Below are the code and all the weights of a small trained network. Each question names an input and a class and asks about switching units off, where a switched-off unit gives its printed mean instead of its output.

import numpy as np


def w(rows, s, z=0):
    codes = np.array(rows[::2]) - 128.0
    scale = np.full(codes.shape[1], s)
    scale[-1] = z or s
    return codes * scale


def f(y):
    return np.maximum(y, 0)


def log_softmax(a):
    a = a - a.max(-1, keepdims=True)
    return a - np.log(np.exp(a).sum(-1, keepdims=True))


def net(x, mask):
    res = np.array(x, float).reshape(1, 8) / 4 @ E
    y = f(res @ A[0][:, :-1].T + A[0][:, -1])
    res = res + np.where(mask, y, B[0][:, -1]) @ B[0][:, :-1]
    return log_softmax(res[-1] @ U[:, :-1].T + U[:, -1])


A, B = {}, {}
E = w([
[37,124,177,89,142,216,120,128,151,71],'x0',
[100,136,125,141,143,115,140,124,120,150],'x1',
[144,122,136,134,136,140,112,128,130,124],'x2',
[114,93,6,114,138,184,95,85,96,144],'x3',
[177,166,156,40,155,170,177,74,168,198],'x4',
[144,217,82,135,190,117,132,117,194,51],'x5',
[142,121,129,120,129,135,122,137,131,120],'x6',
[130,66,107,205,106,165,206,129,223,142],'x7',
],0.013)
A[0] = w([
[166,175,154,67,154,165,150,51,173,207,108],'neuron 1',
[210,141,123,136,132,93,169,98,96,159,62],'neuron 2',
[120,34,186,106,47,155,116,124,66,195,18],'neuron 3',
[197,145,86,137,146,76,133,149,128,118,113],'neuron 4',
[68,114,186,112,148,161,131,121,139,82,151],'neuron 5',
[113,102,7,135,155,161,100,73,99,137,123],'neuron 6',
[142,98,56,117,112,180,119,71,97,120,65],'neuron 7',
[140,225,70,145,181,112,123,90,200,42,23],'neuron 8',
[160,126,113,162,145,51,113,119,113,189,116],'neuron 9',
[109,186,142,56,173,84,66,138,67,109,91],'neuron 10',
[87,105,103,191,100,100,72,182,113,70,131],'neuron 11',
[130,121,207,121,148,81,136,155,146,129,25],'neuron 12',
[148,146,224,169,109,109,164,152,130,115,148],'neuron 13',
[144,67,106,189,106,161,199,158,213,121,123],'neuron 14',
[154,155,196,142,123,63,154,158,155,92,46],'neuron 15',
[80,138,148,133,138,197,131,140,130,117,79],'neuron 16',
[162,148,147,75,120,96,89,140,29,93,107],'neuron 17',
[99,124,112,203,119,87,86,157,109,76,4],'neuron 18',
[72,120,167,80,149,173,131,144,146,140,130],'neuron 19',
[139,96,127,164,133,146,180,123,167,117,50],'neuron 20',
[81,138,147,130,102,167,121,125,157,120,95],'neuron 21',
[225,114,105,178,76,97,154,136,100,182,130],'neuron 22',
[76,122,157,107,129,192,137,115,121,80,127],'neuron 23',
],0.013,0.004)
B[0] = w([
[186,132,157,71,96,188,193,149,90,81,254],'neuron 1',
[114,97,91,134,81,124,128,140,97,83,187],'neuron 2',
[111,59,131,102,253,93,153,86,179,143,245],'neuron 3',
[110,89,100,147,93,104,89,107,94,92,183],'neuron 4',
[122,92,81,130,87,104,97,127,103,118,210],'neuron 5',
[146,184,148,104,102,93,98,191,193,167,235],'neuron 6',
[115,172,148,113,106,90,120,197,156,180,201],'neuron 7',
[97,49,116,97,238,73,134,84,143,145,240],'neuron 8',
[129,89,82,141,96,114,118,132,108,107,193],'neuron 9',
[104,174,152,195,106,188,137,77,153,175,224],'neuron 10',
[180,107,161,77,128,164,206,142,72,106,230],'neuron 11',
[105,162,144,116,141,118,102,163,152,116,185],'neuron 12',
[150,156,140,102,113,84,105,166,182,177,214],'neuron 13',
[96,187,153,184,122,178,140,62,106,191,250],'neuron 14',
[136,157,152,109,126,107,81,174,177,146,200],'neuron 15',
[101,96,104,135,83,130,91,135,104,93,184],'neuron 16',
[97,163,137,160,115,160,133,81,128,169,209],'neuron 17',
[172,163,143,94,111,151,188,139,116,68,202],'neuron 18',
[163,100,108,138,105,111,97,131,99,79,201],'neuron 19',
[111,175,149,155,108,162,127,114,126,153,185],'neuron 20',
[131,135,100,147,112,108,105,120,114,105,174],'neuron 21',
[107,111,74,145,96,105,108,116,96,87,224],'neuron 22',
[133,101,80,143,69,99,70,123,82,109,205],'neuron 23',
],0.013,0.019)
U = w([
[128,94,59,166,73,109,45,124,90,68,97],'0',
[111,181,151,211,116,200,115,51,124,180,98],'1',
[143,168,153,96,117,90,60,253,179,173,86],'2',
[180,124,160,61,119,192,199,152,90,57,79],'3',
[111,62,115,113,243,100,117,84,145,128,255],'4',
],0.013,0.0055)

Each question gives the input, the list of numbers given to net, and the class t.
The units are the neurons (one row each of A and B). Each row of codes is followed by its name. A weight is (code - 128) times the scale printed after its matrix; where a second scale follows, it is the last column's (A, B and U).
mask holds one flag per neuron, in row order. A switched-off neuron (its flag False) gives its mean, the last column of its row in B, instead of its output. The means were averaged over made-up inputs and are rounded, as every weight is.
A unit's drop is (log p(t) with every unit on - log p(t) with that unit switched off) / (log p(t) with every unit on - log p(t) with every unit switched off).
The circuit of an input: a set's keep is (log p(t) with only the set's units on - log p(t) with every unit switched off) / (log p(t) with every unit on - log p(t) with every unit switched off). Starting from the 12 units with the biggest drops (on a tie, the unit counted first), units are removed one at a time, each time the one whose removal leaves the highest keep (on an exact tie, the one counted first), for as long as the keep stays at least 0.8.
circuit, biggest first: the units of the circuit, biggest drop first
unit that matters most: the unit with the biggest drop
k most important neurons: the k neurons with the biggest drops, biggest first
drop when u is switched off: that unit's drop, to one decimal
input [-6,0,1,1,7,0,-5,5], class 3: unit that matters most -> neuron 1
input [-4,4,-3,-4,-2,5,0,4], class 4: 3 most important neurons -> neuron 8; neuron 6; neuron 10
input [-3,-2,-1,-3,0,1,-4,4], class 1: 3 most important neurons -> neuron 14; neuron 6; neuron 23
input [2,-6,5,8,2,0,-8,-8], class 1: 4 most important neurons -> neuron 10; neuron 17; neuron 13; neuron 15
input [-3,-3,-1,7,0,-3,0,5], class 2: 2 most important neurons -> neuron 6; neuron 7
input [-7,-1,-1,6,-1,-7,-8,-8], class 1: 2 most important neurons -> neuron 17; neuron 10
input [-1,5,-8,7,-7,3,1,-3], class 2: 2 most important neurons -> neuron 6; neuron 1
input [7,-5,-3,5,-3,0,-7,8], class 1: 2 most important neurons -> neuron 14; neuron 20
input [-5,6,-3,6,7,3,-5,5], class 3: 2 most important neurons -> neuron 1; neuron 13
input [0,2,1,5,-7,-6,-2,-5], class 3: 2 most important neurons -> neuron 11; neuron 18
input [6,-7,-8,-8,6,4,1,-8], class 1: 3 most important neurons -> neuron 10; neuron 17; neuron 6
input [4,-4,2,-2,5,-7,0,-6], class 4: 2 most important neurons -> neuron 3; neuron 14
input [-4,-8,-4,-8,-8,7,-5,6], class 2: 2 most important neurons -> neuron 15; neuron 13
input [-1,6,-2,-5,0,7,0,-6], class 4: 3 most important neurons -> neuron 8; neuron 14; neuron 20
input [3,6,-4,1,5,1,-4,2], class 3: circuit, biggest first -> neuron 1
input [7,-7,8,-6,4,-7,1,-1], class 0: 4 most important neurons -> neuron 23; neuron 8; neuron 19; neuron 5
input [-7,-1,-4,-7,-3,5,-2,5], class 0: 4 most important neurons -> neuron 4; neuron 22; neuron 6; neuron 9
input [-5,0,-6,6,5,7,-3,1], class 4: drop when neuron 18 is switched off -> 0.1
input [2,-6,3,-3,4,-6,7,0], class 4: drop when neuron 3 is switched off -> 1.3
input [-6,-1,-8,-6,3,8,5,7], class 4: circuit, biggest first -> neuron 8
input [-4,-8,8,-4,-5,5,-4,-4], class 3: drop when neuron 11 is switched off -> 1.2
input [-3,5,-6,6,6,6,0,-3], class 2: drop when neuron 6 is switched off -> 3.9
